Below is a small trained network, with its code and all its weights. Each question gives an input and a target symbol and asks what happens when units are switched off, that is, made to give their printed mean instead of their output.

import numpy as np


def w(rows, s, z=0):
    codes = np.array(rows[::2]) - 128.0
    scale = np.full(codes.shape[1], s)
    scale[-1] = z or s
    return codes * scale


def norm(h):
    return h / np.sqrt((h * h).mean(-1, keepdims=True) + 1e-5)


def f(y):
    return np.maximum(y, 0)


def softmax(a):
    e = np.exp(a - a.max(-1, keepdims=True))
    return e / e.sum(-1, keepdims=True)


def log_softmax(a):
    a = a - a.max(-1, keepdims=True)
    return a - np.log(np.exp(a).sum(-1, keepdims=True))


def net(x, mask):
    ids = ['ΓΔΦΩαβζθλμξπστψ'.index(c) for c in x.split()]
    T = len(ids)
    res = E[ids] + P[:T]
    u = 0
    for l in range(2):
        q, k, v = (norm(res) @ M[l].T for M in (Q, K, V))
        z = softmax(np.where(np.tri(T) > 0, q @ k.T / 2**0.5, -1e9)) @ v
        res = res + np.where(mask[u], z, O[l][:, -1]) @ O[l][:, :-1]
        u += 1
        y = f(norm(res) @ A[l][:, :-1].T + A[l][:, -1])
        res = res + np.where(mask[u : u + 8], y, B[l][:, -1]) @ B[l][:, :-1]
        u += 8
    return log_softmax(norm(res)[-1] @ U[:, :-1].T + U[:, -1])


Q, K, V, O, A, B = {}, {}, {}, {}, {}, {}
E = w([
[96,92,68,193,130,149,92,112,40,77,138],'Γ',
[134,202,104,18,68,134,129,139,174,63,152],'Δ',
[179,91,122,215,145,71,43,105,70,189,94],'Φ',
[191,173,58,129,104,144,156,231,186,188,131],'Ω',
[223,145,181,82,140,179,128,120,36,112,204],'α',
[140,154,177,144,153,131,202,166,140,225,67],'β',
[142,143,155,69,100,116,185,198,156,201,94],'ζ',
[61,166,78,120,89,96,195,114,99,65,150],'θ',
[75,77,111,92,123,91,198,206,118,102,137],'λ',
[116,155,3,111,102,97,158,181,153,131,168],'μ',
[56,182,126,146,177,156,101,173,84,196,198],'ξ',
[166,217,153,52,120,117,147,105,180,229,136],'π',
[219,40,129,72,165,135,45,222,131,32,155],'σ',
[145,158,94,191,173,135,202,123,198,97,99],'τ',
[139,173,199,118,228,108,87,74,186,139,158],'ψ',
],0.022)
P = w([
[141,171,78,131,143,119,146,134,90,167,108],'0',
[87,128,125,191,121,41,87,181,195,157,253],'1',
[109,84,132,172,81,197,147,90,123,130,131],'2',
[126,173,95,66,224,91,104,132,47,123,86],'3',
[122,141,104,139,125,5,58,181,168,166,243],'4',
[110,79,129,175,64,187,151,91,124,138,117],'5',
],0.024)
Q[0] = w([
[107,66,237,149,14,171,114,117,254,122,205],'0.h1',
[109,67,160,154,53,228,202,94,82,133,63],'0.h1',
],0.051)
K[0] = w([
[131,167,49,70,64,56,215,172,149,166,28],'0.h1',
[112,100,139,185,3,146,162,110,201,156,211],'0.h1',
],0.055)
V[0] = w([
[217,94,128,74,70,107,176,149,111,118,158],'0.h1',
[156,146,192,110,170,100,250,76,108,109,206],'0.h1',
],0.024)
O[0] = w([
[213,103,41,84,57,102,145,111,91,156,136,255],'0.h1',
[144,149,168,185,150,68,246,64,99,112,202,153],'0.h1',
],0.012,0.0052)
A[0] = w([
[99,138,140,169,79,210,107,46,17,116,108,156],'0.n1',
[169,101,176,136,116,161,124,36,166,170,72,48],'0.n2',
[201,72,188,163,133,168,124,113,63,110,59,255],'0.n3',
[127,110,108,158,102,144,134,152,155,79,152,142],'0.n4',
[110,99,145,88,43,175,157,49,129,5,86,103],'0.n5',
[69,17,111,153,106,140,187,119,64,90,51,99],'0.n6',
[75,73,170,127,59,197,182,136,83,172,120,63],'0.n7',
[111,105,105,105,129,196,137,124,94,104,99,121],'0.n8',
],0.035,0.0057)
B[0] = w([
[111,236,87,167,68,104,106,154,60,173,135,235],'0.n1',
[27,106,105,195,169,148,88,116,134,133,66,183],'0.n2',
[205,53,192,165,171,107,110,104,118,95,97,212],'0.n3',
[130,143,139,131,133,119,113,127,142,176,135,194],'0.n4',
[118,149,201,16,63,141,136,91,208,33,84,225],'0.n5',
[130,54,144,142,166,252,65,95,73,145,184,243],'0.n6',
[143,178,111,105,176,69,246,132,189,193,154,247],'0.n7',
[147,171,91,154,143,97,140,109,121,130,151,203],'0.n8',
],0.031,0.013)
Q[1] = w([
[157,38,175,210,48,60,73,171,226,80,233],'1.h1',
[166,167,99,50,154,240,208,59,85,159,1],'1.h1',
],0.038)
K[1] = w([
[157,152,102,44,239,174,154,85,18,38,27],'1.h1',
[151,80,138,231,3,160,121,124,251,173,175],'1.h1',
],0.042)
V[1] = w([
[87,192,204,41,108,35,87,41,87,254,75],'1.h1',
[212,106,187,180,145,85,132,159,116,181,18],'1.h1',
],0.023)
O[1] = w([
[198,154,88,124,152,171,88,202,163,44,254,248],'1.h1',
[99,147,122,3,137,185,118,49,173,160,152,171],'1.h1',
],0.0098,0.013)
A[1] = w([
[176,195,154,106,84,42,137,103,58,111,55,26],'1.n1',
[177,95,109,67,167,125,222,199,171,124,60,2],'1.n2',
[146,89,1,53,155,106,93,152,80,109,28,46],'1.n3',
[86,145,76,112,143,154,30,192,92,137,18,131],'1.n4',
[134,102,146,198,54,129,140,134,157,79,157,48],'1.n5',
[187,168,57,73,133,108,117,170,106,133,108,122],'1.n6',
[80,154,60,123,98,205,167,73,113,168,38,82],'1.n7',
[48,142,185,172,77,195,67,165,168,72,62,43],'1.n8',
],0.033,0.0098)
B[1] = w([
[141,15,48,81,168,71,59,160,165,54,194,192],'1.n1',
[244,185,131,154,137,152,138,234,122,114,53,177],'1.n2',
[116,166,204,42,166,125,135,160,98,205,239,185],'1.n3',
[236,153,143,149,122,128,180,67,123,9,61,220],'1.n4',
[182,186,167,94,88,137,127,174,152,147,59,148],'1.n5',
[37,122,89,162,116,137,91,56,100,158,73,250],'1.n6',
[92,116,181,169,25,132,154,195,195,118,153,179],'1.n7',
[21,100,77,71,143,176,152,208,2,145,163,181],'1.n8',
],0.029,0.019)
U = w([
[211,229,115,181,65,166,31,156,102,89,249,2],'Γ',
[142,160,77,17,93,177,75,139,183,61,76,83],'Δ',
[181,143,147,240,113,91,109,51,79,65,112,137],'Φ',
[155,157,125,124,125,125,41,174,92,216,48,150],'Ω',
[178,59,84,143,125,47,136,129,107,90,189,191],'α',
[74,121,176,182,254,69,187,102,133,147,144,128],'β',
[251,139,151,131,127,111,152,196,137,155,112,157],'ζ',
[142,184,177,78,2,128,123,118,98,139,161,94],'θ',
[151,138,132,4,216,160,121,118,136,187,197,72],'λ',
[55,119,80,174,146,179,63,63,175,114,114,133],'μ',
[126,183,63,105,92,25,231,92,57,159,205,71],'ξ',
[98,165,177,202,120,126,132,158,209,59,143,172],'π',
[183,127,216,98,144,92,85,48,110,83,91,187],'σ',
[101,66,165,134,111,202,56,234,75,183,173,132],'τ',
[102,122,102,135,149,120,199,145,63,39,120,167],'ψ',
],0.0088,0.0056)

Each question gives the input, a string of symbols that net reads in full, and the target symbol t.
The units are the heads (2 rows each of Q, K, V and O) and the neurons (one row each of A and B). Each row of codes is followed by its name. A weight is (code - 128) times the scale printed after its matrix; where a second scale follows, it is the last column's (O, A, B and U).
mask holds one flag per unit, layer by layer, with each layer's heads first. A switched-off unit (its flag False) gives its mean, the last column of its rows in O or B, instead of its output. The means were averaged over made-up inputs and are rounded, as every weight is.
A unit's drop is (log p(t) with every unit on - log p(t) with that unit switched off) / (log p(t) with every unit on - log p(t) with every unit switched off).
The circuit of an input: a set's keep is (log p(t) with only the set's units on - log p(t) with every unit switched off) / (log p(t) with every unit on - log p(t) with every unit switched off). Starting from the 12 units with the biggest drops (on a tie, the unit counted first), units are removed one at a time, each time the one whose removal leaves the highest keep (on an exact tie, the one counted first), for as long as the keep stays at least 0.8.
circuit, biggest first: the units of the circuit, biggest drop first
unit that matters most: the unit with the biggest drop
k most important neurons: the k neurons with the biggest drops, biggest first
k most important neurons of layer l: the k neurons of layer l with the biggest drops, biggest first
input λ β Γ, target Γ: unit that matters most : 0.n1
input ψ λ λ ξ, target ψ: circuit, biggest first : 0.n7, 0.h1, 1.n8, 1.n4
input λ π λ μ Φ, target Φ: circuit, biggest first : 0.h1, 0.n7, 1.n4
input Γ λ λ ξ Γ, target τ: circuit, biggest first : 0.h1, 1.n8
input Γ α Δ ζ, target α: circuit, biggest first : 0.h1, 1.n1
input λ λ α ζ σ μ, target μ: 2 most important neurons : 1.n6, 0.n4
input μ λ λ λ Δ Ω, target Ω: circuit, biggest first : 0.h1, 1.n6, 1.n2, 0.n6
input λ ξ α λ, target α: 2 most important neurons : 0.n5, 0.n1
input ζ Ω τ λ, target τ: 3 most important neurons : 1.n4, 0.n6, 0.n7
input ζ λ Δ ζ λ, target μ: 2 most important neurons : 0.n6, 0.n5
input π λ ξ Ω, target ψ: circuit, biggest first : 0.h1, 0.n7, 1.n8, 1.n4
input α π ψ, target ψ: circuit, biggest first : 0.n2, 1.n8, 1.n4
input ξ θ ξ π, target ψ: circuit, biggest first : 0.h1, 0.n7, 1.n8, 1.n4
input ψ ζ λ π, target β: circuit, biggest first : 0.h1
input ζ ζ ζ β, target ζ: 4 most important neurons : 0.n1, 0.n6, 1.n6, 0.n2
input Φ π λ Ω β τ, target τ: 3 most important neurons : 0.n2, 1.n8, 0.n5
input λ λ Γ ζ, target Φ: circuit, biggest first : 1.n4, 0.n7
input ξ λ ζ σ λ α, target α: 2 most important neurons : 1.n1, 0.n1
input λ σ ψ λ, target β: 2 most important neurons : 0.n5, 0.n1
input λ ψ λ β θ, target λ: 3 most important neurons of layer 0 : 0.n1, 0.n5, 0.n7
input π π ζ τ σ, target β: unit that matters most : 0.n5
input Γ λ Γ λ π, target α: circuit, biggest first : 0.n6, 1.n1
input λ β θ, target θ: 3 most important neurons : 0.n5, 0.n1, 0.n6
input π Ω Γ α ψ, target ξ: 3 most important neurons : 0.n3, 0.n6, 0.n5
